Here is a tiny trained network, its code and every weight. The questions are about switching its units off for an input and a class, where a switched-off unit gives its printed mean instead of its output.

import numpy as np


def w(rows, s, z=0):
    codes = np.array(rows[::2]) - 128.0
    scale = np.full(codes.shape[1], s)
    scale[-1] = z or s
    return codes * scale


def f(y):
    return np.maximum(y, 0)


def log_softmax(a):
    a = a - a.max(-1, keepdims=True)
    return a - np.log(np.exp(a).sum(-1, keepdims=True))


def net(x, mask):
    res = np.array(x, float).reshape(1, 3) / 4 @ E
    y = f(res @ A[0][:, :-1].T + A[0][:, -1])
    res = res + np.where(mask, y, B[0][:, -1]) @ B[0][:, :-1]
    return log_softmax(res[-1] @ U[:, :-1].T + U[:, -1])


A, B = {}, {}
E = w([
[67,46,236],'x0',
[127,126,133],'x1',
[50,254,160],'x2',
],0.0089)
A[0] = w([
[145,194,31,189],'N1',
[124,196,155,31],'N2',
[66,83,186,218],'N3',
[215,46,152,2],'N4',
[65,112,249,86],'N5',
[114,100,164,102],'N6',
[213,84,72,80],'N7',
[73,201,94,59],'N8',
[96,70,133,105],'N9',
[11,198,194,104],'N10',
[103,183,113,113],'N11',
[149,121,71,147],'N12',
[135,164,53,141],'N13',
[85,91,199,145],'N14',
[121,179,142,59],'N15',
[67,165,174,97],'N16',
],0.013,0.0048)
B[0] = w([
[140,120,38,234],'N1',
[151,57,181,164],'N2',
[134,120,2,232],'N3',
[195,42,191,197],'N4',
[171,123,61,233],'N5',
[191,106,64,164],'N6',
[185,14,136,201],'N7',
[173,33,109,188],'N8',
[100,137,55,171],'N9',
[188,77,151,245],'N10',
[226,61,117,175],'N11',
[84,164,62,174],'N12',
[178,153,74,193],'N13',
[126,129,12,212],'N14',
[186,104,136,157],'N15',
[190,113,142,189],'N16',
],0.0072,0.011)
U = w([
[250,50,193,65],'0',
[164,117,116,247],'1',
[138,143,28,64],'2',
[107,143,124,229],'3',
[41,177,228,93],'4',
[94,167,254,85],'5',
[13,200,145,80],'6',
],0.0089,0.011)

Each question gives the input, the list of numbers given to net, and the class t.
The units are the neurons (one row each of A and B). Each row of codes is followed by its name. A weight is (code - 128) times the scale printed after its matrix; where a second scale follows, it is the last column's (A, B and U).
mask holds one flag per neuron, in row order. A switched-off neuron (its flag False) gives its mean, the last column of its row in B, instead of its output. The means were averaged over made-up inputs and are rounded, as every weight is.
A unit's drop is (log p(t) with every unit on - log p(t) with that unit switched off) / (log p(t) with every unit on - log p(t) with every unit switched off).
The circuit of an input: a set's keep is (log p(t) with only the set's units on - log p(t) with every unit switched off) / (log p(t) with every unit on - log p(t) with every unit switched off). Starting from the 12 units with the biggest drops (on a tie, the unit counted first), units are removed one at a time, each time the one whose removal leaves the highest keep (on an exact tie, the one counted first), for as long as the keep stays at least 0.8.
circuit, biggest first: the units of the circuit, biggest drop first
unit that matters most: the unit with the biggest drop
k most important neurons: the k neurons with the biggest drops, biggest first
drop of u: that unit's drop, to one decimal
input [7,0,-5], class 2: circuit, biggest first : (N3, N14)
input [-4,-1,4], class 0: circuit, biggest first : (N3, N11)
input [8,-7,2], class 2: circuit, biggest first : (N3, N14)
input [4,3,2], class 2: 4 most important neurons : (N3, N14, N4, N5)
input [0,1,5], class 0: unit that matters most : N10
input [6,-1,-2], class 2: 2 most important neurons : (N3, N14)
input [8,7,-6], class 2: 2 most important neurons : (N3, N14)
input [6,5,-5], class 2: 4 most important neurons : (N3, N14, N9, N10)
input [8,1,-6], class 2: 3 most important neurons : (N3, N14, N9)
input [8,-7,4], class 2: 3 most important neurons : (N3, N14, N5)
input [7,4,4], class 2: 3 most important neurons : (N3, N14, N5)
input [-5,-8,8], class 0: drop of N11 : 0.1
input [1,-1,2], class 3: drop of N7 : 0.2
input [-8,8,8], class 0: drop of N2 : 0.2
input [1,5,7], class 0: unit that matters most : N10
